[[122 125 131 116 108 133 147 124 124]
 [154 150 105 133 131 118 135 140 124]
 [120 136 112 119 132 102 147 117 106]
 [103 153 120 143 129 126 133 127 120]]
->
[[154 150 105 133 131 118 135 140 124]
 [122 125 131 116 108 133 147 124 124]
 [120 136 112 119 132 102 147 117 106]
 [103 153 120 143 129 126 133 127 120]]

[[149 134 140 147 141 140 138 138 146 145 144]
 [151 136 138 146 140 150 146 137 143 143 148]
 [143 140 139 145 147 155 144 142 146 143 147]
 [148 143 142 144 151 142 142 146 143 144 140]]
->
[[151 136 138 146 140 150 146 137 143 143 148]
 [149 134 140 147 141 140 138 138 146 145 144]
 [148 143 142 144 151 142 142 146 143 144 140]
 [143 140 139 145 147 155 144 142 146 143 147]]

[[125 115 120 105 147 142 127 137 116 122 133 154 137 153 132 154]
 [124 140 153 104 147 103 153 103 109 148 134 117 140 138 129 146]
 [136 117 143 118 136 130 105 138 112 143 102 137 114 109 119 133]
 [104 154 146 149 133 148 121 145 130 134 143 154 104 132 102 124]
 [114 106 114 116 116 113 107 119 132 103 112 123 145 154 133 108]]
->
[[136 117 143 118 136 130 105 138 112 143 102 137 114 109 119 133]
 [125 115 120 105 147 142 127 137 116 122 133 154 137 153 132 154]
 [124 140 153 104 147 103 153 103 109 148 134 117 140 138 129 146]
 [114 106 114 116 116 113 107 119 132 103 112 123 145 154 133 108]
 [104 154 146 149 133 148 121 145 130 134 143 154 104 132 102 124]]

[[128 130 128 153 125 120 130 109 112 137 136 125]
 [131 130 127 128 128 128 130 112 112 137 136 128]
 [126 130 127 145 121 116 131 119 113 135 135 128]
 [137 130 128 128 128 123 128 104 113 138 136 125]
 [139 129 129 155 130 125 127 103 114 138 128 126]]
->
[[139 129 129 155 130 125 127 103 114 138 128 126]
 [137 130 128 128 128 123 128 104 113 138 136 125]
 [131 130 127 128 128 128 130 112 112 137 136 128]
 [128 130 128 153 125 120 130 109 112 137 136 125]
 [126 130 127 145 121 116 131 119 113 135 135 128]]

[[115 139 126 145 129 119 132]
 [142 138 124 129 115 124 151]
 [123 144 117 131 145 140 122]
 [148 123 130 142 132 128 146]
 [114 107 126 131 113 121 110]
 [128 117 149 125 126 146 121]]
->
[[148 123 130 142 132 128 146]
 [142 138 124 129 115 124 151]
 [128 117 149 125 126 146 121]
 [123 144 117 131 145 140 122]
 [115 139 126 145 129 119 132]
 [114 107 126 131 113 121 110]]

[[117 147 124 118 133 131 147 130 150 125 131]
 [131 132 141 128 105 134 137 124 118 122 129]
 [126 111 128 136 142 127 141 124 144 131 126]]
->
[[131 132 141 128 105 134 137 124 118 122 129]
 [126 111 128 136 142 127 141 124 144 131 126]
 [117 147 124 118 133 131 147 130 150 125 131]]

[[127 121 138 142 129 129 156 129 129 116]
 [134 148 112 137 138  99 123 123 124 130]
 [120 135 144 144 111 139 129 132 132 134]
 [144 117 145 123 133 109 131 132 109 122]
 [148 121 122 119 129 123 131 121 133 114]]
->
[[148 121 122 119 129 123 131 121 133 114]
 [144 117 145 123 133 109 131 132 109 122]
 [134 148 112 137 138  99 123 123 124 130]
 [127 121 138 142 129 129 156 129 129 116]
 [120 135 144 144 111 139 129 132 132 134]]

[[124 121 129 123 123 129 131 134 133 130]
 [131 135 129 126 130 117 124 121 109 127]
 [136 130 130 117 129 129 131 138 121 139]
 [130 139 137 120 125 131 137 132 116 120]
 [138 131 111 143 153 119 124 125 131 129]
 [137 120 136 139 122 127 127 126 134 121]]
->
[[138 131 111 143 153 119 124 125 131 129]
 [137 120 136 139 122 127 127 126 134 121]
 [136 130 130 117 129 129 131 138 121 139]
 [131 135 129 126 130 117 124 121 109 127]
 [130 139 137 120 125 131 137 132 116 120]
 [124 121 129 123 123 129 131 134 133 130]]

[[131 147]
 [122 147]
 [120 112]
 [143  99]]
->
[[143  99]
 [131 147]
 [122 147]
 [120 112]]
